Below is a small trained network, with its code and all its weights. Each question gives an input and a target symbol and asks what happens when units are switched off, that is, made to give their printed mean instead of their output.

import numpy as np


def w(rows, s, z=0):
    codes = np.array(rows[::2]) - 128.0
    scale = np.full(codes.shape[1], s)
    scale[-1] = z or s
    return codes * scale


def f(y):
    return y / 2 * (1 + np.tanh(0.7978845608 * (y + 0.044715 * y**3)))


def softmax(a):
    e = np.exp(a - a.max(-1, keepdims=True))
    return e / e.sum(-1, keepdims=True)


def log_softmax(a):
    a = a - a.max(-1, keepdims=True)
    return a - np.log(np.exp(a).sum(-1, keepdims=True))


def net(x, mask):
    ids = ['αδελμπσ'.index(c) for c in x.split()]
    T = len(ids)
    res = E[ids] + P[:T]
    u = 0
    for l in range(2):
        q, k, v = (res @ M[l].T for M in (Q, K, V))
        z = softmax(np.where(np.tri(T) > 0, q @ k.T / 4**0.5, -1e9)) @ v
        res = res + np.where(mask[u], z, O[l][:, -1]) @ O[l][:, :-1]
        u += 1
        y = f(res @ A[l][:, :-1].T + A[l][:, -1])
        res = res + np.where(mask[u : u + 8], y, B[l][:, -1]) @ B[l][:, :-1]
        u += 8
    return log_softmax(res[-1] @ U[:, :-1].T + U[:, -1])


Q, K, V, O, A, B = {}, {}, {}, {}, {}, {}
E = w([
[205,7,148],'α',
[111,126,136],'δ',
[141,68,215],'ε',
[62,120,129],'λ',
[131,126,81],'μ',
[92,134,124],'π',
[91,125,72],'σ',
],0.02)
P = w([
[139,114,171],'0',
[131,87,97],'1',
[120,102,81],'2',
[95,110,58],'3',
[80,104,37],'4',
[62,100,2],'5',
],0.0095)
Q[0] = w([
[63,133,91],'L0H1',
[116,114,88],'L0H1',
[110,97,107],'L0H1',
[112,2,112],'L0H1',
],0.021)
K[0] = w([
[150,190,178],'L0H1',
[153,209,132],'L0H1',
[117,218,137],'L0H1',
[77,251,66],'L0H1',
],0.017)
V[0] = w([
[63,153,177],'L0H1',
[160,195,59],'L0H1',
[74,171,112],'L0H1',
[245,102,202],'L0H1',
],0.011)
O[0] = w([
[174,165,213,104],'L0H1',
[187,1,115,87],'L0H1',
[184,126,128,134],'L0H1',
[5,59,154,2],'L0H1',
],0.0076,0.0057)
A[0] = w([
[158,111,254,78],'L0N1',
[151,109,83,158],'L0N2',
[134,220,181,17],'L0N3',
[54,69,92,8],'L0N4',
[139,134,42,254],'L0N5',
[80,80,31,66],'L0N6',
[212,142,215,52],'L0N7',
[34,148,118,40],'L0N8',
],0.0096,0.0074)
B[0] = w([
[67,81,94,138],'L0N1',
[83,124,126,185],'L0N2',
[249,113,233,124],'L0N3',
[167,184,145,155],'L0N4',
[71,163,138,247],'L0N5',
[150,124,186,168],'L0N6',
[253,126,50,142],'L0N7',
[183,81,151,149],'L0N8',
],0.011,0.013)
Q[1] = w([
[59,68,51],'L1H1',
[78,253,133],'L1H1',
[109,97,135],'L1H1',
[105,62,237],'L1H1',
],0.011)
K[1] = w([
[112,171,146],'L1H1',
[140,114,248],'L1H1',
[95,113,112],'L1H1',
[132,69,79],'L1H1',
],0.013)
V[1] = w([
[95,41,212],'L1H1',
[45,50,1],'L1H1',
[217,143,116],'L1H1',
[154,139,165],'L1H1',
],0.0082)
O[1] = w([
[126,61,69,245],'L1H1',
[149,104,249,112],'L1H1',
[137,203,93,56],'L1H1',
[124,129,101,136],'L1H1',
],0.014,0.011)
A[1] = w([
[49,190,75,249],'L1N1',
[74,187,95,33],'L1N2',
[6,112,130,192],'L1N3',
[134,31,116,52],'L1N4',
[199,101,65,196],'L1N5',
[54,76,190,203],'L1N6',
[90,215,148,122],'L1N7',
[101,170,230,144],'L1N8',
],0.011,0.013)
B[1] = w([
[194,60,234,237],'L1N1',
[33,75,95,146],'L1N2',
[244,205,98,253],'L1N3',
[97,143,212,234],'L1N4',
[64,98,109,241],'L1N5',
[100,232,49,234],'L1N6',
[2,92,184,150],'L1N7',
[67,148,129,163],'L1N8',
],0.0087,0.02)
U = w([
[170,90,100,253],'α',
[255,174,94,93],'δ',
[62,134,63,120],'ε',
[56,87,175,92],'λ',
[132,194,100,199],'μ',
[203,107,243,89],'π',
[73,165,213,60],'σ',
],0.0093,0.0034)

Each question gives the input, a string of symbols that net reads in full, and the target symbol t.
The units are the heads (4 rows each of Q, K, V and O) and the neurons (one row each of A and B). Each row of codes is followed by its name. A weight is (code - 128) times the scale printed after its matrix; where a second scale follows, it is the last column's (O, A, B and U).
mask holds one flag per unit, layer by layer, with each layer's heads first. A switched-off unit (its flag False) gives its mean, the last column of its rows in O or B, instead of its output. The means were averaged over made-up inputs and are rounded, as every weight is.
A unit's drop is (log p(t) with every unit on - log p(t) with that unit switched off) / (log p(t) with every unit on - log p(t) with every unit switched off).
The circuit of an input: a set's keep is (log p(t) with only the set's units on - log p(t) with every unit switched off) / (log p(t) with every unit on - log p(t) with every unit switched off). Starting from the 12 units with the biggest drops (on a tie, the unit counted first), units are removed one at a time, each time the one whose removal leaves the highest keep (on an exact tie, the one counted first), for as long as the keep stays at least 0.8.
units of the circuit, in order: the units of the circuit, biggest drop first
top k neurons: the k neurons with the biggest drops, biggest first
top k neurons in layer l: the k neurons of layer l with the biggest drops, biggest first
input α ε λ ε α μ, target α: top 3 neurons => (L1N1; L0N4; L0N6)
input α σ δ δ λ, target α: top 3 neurons => (L0N4; L1N1; L0N6)
input σ α δ δ, target σ: units of the circuit, in order => (L1H1; L0N6)
input α δ ε, target μ: units of the circuit, in order => (L1N1)
input α α α σ σ λ, target α: top 2 neurons in layer 1 => (L1N1; L1N6)
input σ δ λ, target σ: top 3 neurons => (L1N7; L0N6; L1N8)
input μ σ λ σ α λ, target μ: units of the circuit, in order => (L1H1; L1N6; L1N4; L1N3)
input α μ δ, target α: top 4 neurons => (L0N4; L0N6; L0N8; L1N1)
input μ λ μ α, target σ: top 2 neurons in layer 1 => (L1N3; L1N1)
input π δ δ μ σ μ, target π: top 2 neurons => (L1N1; L1N6)
input δ π δ σ μ ε, target π: top 2 neurons => (L0N7; L1N3)
input ε α ε δ, target ε: units of the circuit, in order => (L1H1; L0H1; L1N1)
input μ δ σ ε σ, target μ: top 2 neurons in layer 0 => (L0N6; L0N7)
input λ α α σ ε, target π: units of the circuit, in order => (L0H1; L1N6)
input σ μ δ λ, target σ: top 2 neurons in layer 1 => (L1N7; L1N8)
input α α α, target ε: top 3 neurons => (L0N4; L1N1; L0N6)
input α α α ε α, target μ: top 2 neurons in layer 1 => (L1N6; L1N1)
input π α α ε δ, target π: units of the circuit, in order => (L1N1; L1H1; L1N6)
input ε α μ α ε, target σ: top 2 neurons => (L1N3; L0N5)
input δ α π, target δ: top 2 neurons in layer 1 => (L1N4; L1N5)
input π δ α ε π, target π: top 3 neurons => (L1N1; L1N6; L1N5)
input λ ε α, target δ: top 3 neurons in layer 0 => (L0N7; L0N1; L0N5)
input α σ σ π α, target π: top 4 neurons => (L1N6; L1N3; L0N7; L0N4)
input α α μ, target α: top 2 neurons => (L0N4; L1N1)
